Below are the code and all the weights of a small trained network. Each question names an input and a class and asks about switching units off, where a switched-off unit gives its printed mean instead of its output.

import numpy as np


def w(rows, s, z=0):
    codes = np.array(rows[::2]) - 128.0
    scale = np.full(codes.shape[1], s)
    scale[-1] = z or s
    return codes * scale


def norm(h):
    return h / np.sqrt((h * h).mean(-1, keepdims=True) + 1e-5)


def f(y):
    return y / 2 * (1 + np.tanh(0.7978845608 * (y + 0.044715 * y**3)))


def log_softmax(a):
    a = a - a.max(-1, keepdims=True)
    return a - np.log(np.exp(a).sum(-1, keepdims=True))


def net(x, mask):
    res = np.array(x, float).reshape(1, 6) / 4 @ E
    u = 0
    for l in range(2):
        y = f(norm(res) @ A[l][:, :-1].T + A[l][:, -1])
        res = res + np.where(mask[u : u + 5], y, B[l][:, -1]) @ B[l][:, :-1]
        u += 5
    return log_softmax(norm(res)[-1] @ U[:, :-1].T + U[:, -1])


A, B = {}, {}
E = w([
[124,117,115,149,110,120,147],'x0',
[142,197,255,87,53,129,211],'x1',
[211,179,112,112,194,59,139],'x2',
[134,139,146,107,147,140,107],'x3',
[159,158,169,171,143,255,131],'x4',
[215,114,83,81,14,148,60],'x5',
],0.0048)
A[0] = w([
[89,112,87,130,159,155,73,4],'0.n0',
[151,117,84,53,55,131,118,137],'0.n1',
[186,157,98,132,138,95,127,214],'0.n2',
[78,56,119,39,117,73,126,105],'0.n3',
[162,144,115,175,149,255,144,168],'0.n4',
],0.0094,0.0017)
B[0] = w([
[126,179,161,212,73,90,68,182],'0.n0',
[136,158,83,108,113,196,127,238],'0.n1',
[203,116,138,162,216,162,254,199],'0.n2',
[161,2,192,77,139,132,139,220],'0.n3',
[149,19,136,42,141,68,148,253],'0.n4',
],0.0077,0.0043)
A[1] = w([
[127,215,206,24,30,134,194,43],'1.n0',
[15,138,141,137,200,111,159,142],'1.n1',
[208,88,83,220,183,145,28,82],'1.n2',
[3,97,164,105,40,193,85,119],'1.n3',
[169,178,57,99,92,184,118,8],'1.n4',
],0.0074,0.0019)
B[1] = w([
[84,117,113,169,109,17,75,255],'1.n0',
[166,183,57,41,16,245,76,190],'1.n1',
[68,200,220,127,64,68,134,204],'1.n2',
[149,164,112,203,255,167,183,224],'1.n3',
[129,243,128,87,102,162,113,150],'1.n4',
],0.0098,0.0051)
U = w([
[33,210,152,243,68,2,71,76],'0',
[159,25,154,84,143,130,113,248],'1',
[142,232,67,51,79,234,92,43],'2',
[183,164,110,249,247,156,167,168],'3',
],0.0099,0.0016)

Each question gives the input, the list of numbers given to net, and the class t.
The units are the neurons (one row each of A and B). Each row of codes is followed by its name. A weight is (code - 128) times the scale printed after its matrix; where a second scale follows, it is the last column's (A, B and U).
mask holds one flag per neuron, layer by layer. A switched-off neuron (its flag False) gives its mean, the last column of its row in B, instead of its output. The means were averaged over made-up inputs and are rounded, as every weight is.
A unit's drop is (log p(t) with every unit on - log p(t) with that unit switched off) / (log p(t) with every unit on - log p(t) with every unit switched off).
The circuit of an input: a set's keep is (log p(t) with only the set's units on - log p(t) with every unit switched off) / (log p(t) with every unit on - log p(t) with every unit switched off). Starting from all 10 units, units are removed one at a time, each time the one whose removal leaves the highest keep (on an exact tie, the one counted first), for as long as the keep stays at least 0.8.
circuit, biggest first: the units of the circuit, biggest drop first
k most important neurons: the k neurons with the biggest drops, biggest first
k most important neurons of layer l: the k neurons of layer l with the biggest drops, biggest first
input [8,6,-7,1,-4,-2], class 3: circuit, biggest first => (1.n3)
input [6,1,8,-3,-4,-1], class 3: 2 most important neurons => (0.n2; 0.n4)
input [-1,4,-2,6,4,0], class 0: 2 most important neurons => (1.n0; 0.n3)
input [5,-7,-3,0,7,-4], class 0: 2 most important neurons of layer 0 => (0.n0; 0.n3)
input [-3,-5,-7,-2,-4,-4], class 3: circuit, biggest first => (1.n3; 0.n4)
input [5,-2,-3,-3,7,6], class 1: 2 most important neurons => (0.n4; 1.n1)
input [-6,-3,-1,8,2,-2], class 0: 2 most important neurons of layer 0 => (0.n0; 0.n3)
input [7,1,-7,7,2,5], class 3: 2 most important neurons => (1.n3; 1.n1)
input [-4,-7,3,-5,5,6], class 0: 2 most important neurons => (1.n2; 0.n0)
input [-5,5,4,4,2,-6], class 2: 3 most important neurons of layer 1 => (1.n1; 1.n2; 1.n3)
input [5,-5,0,5,7,6], class 1: 2 most important neurons of layer 1 => (1.n1; 1.n0)
input [-2,-3,-1,-8,-7,-8], class 2: 3 most important neurons => (1.n1; 0.n4; 1.n0)
input [-5,3,5,0,3,4], class 3: 4 most important neurons => (0.n2; 1.n1; 0.n3; 1.n2)
input [5,2,-3,-6,2,2], class 3: circuit, biggest first => (1.n3; 0.n2)
input [8,4,-7,5,4,2], class 3: most important neuron of layer 0 => (0.n3)
input [1,-1,-1,-7,-6,-7], class 2: 4 most important neurons => (1.n1; 0.n4; 1.n0; 0.n2)
input [-4,-2,8,6,-2,4], class 3: 2 most important neurons of layer 0 => (0.n2; 0.n4)
input [4,6,-4,-5,5,6], class 0: 2 most important neurons of layer 1 => (1.n0; 1.n1)
input [2,-4,-8,-3,-5,-3], class 3: 2 most important neurons of layer 1 => (1.n3; 1.n0)
input [0,6,-7,1,-8,0], class 1: circuit, biggest first => (0.n3)
input [5,-8,1,8,8,3], class 0: 3 most important neurons => (1.n2; 0.n0; 0.n3)
input [8,-8,4,5,-1,7], class 0: 3 most important neurons => (1.n2; 1.n1; 0.n0)
input [8,4,6,-6,7,5], class 1: 2 most important neurons => (0.n4; 1.n3)
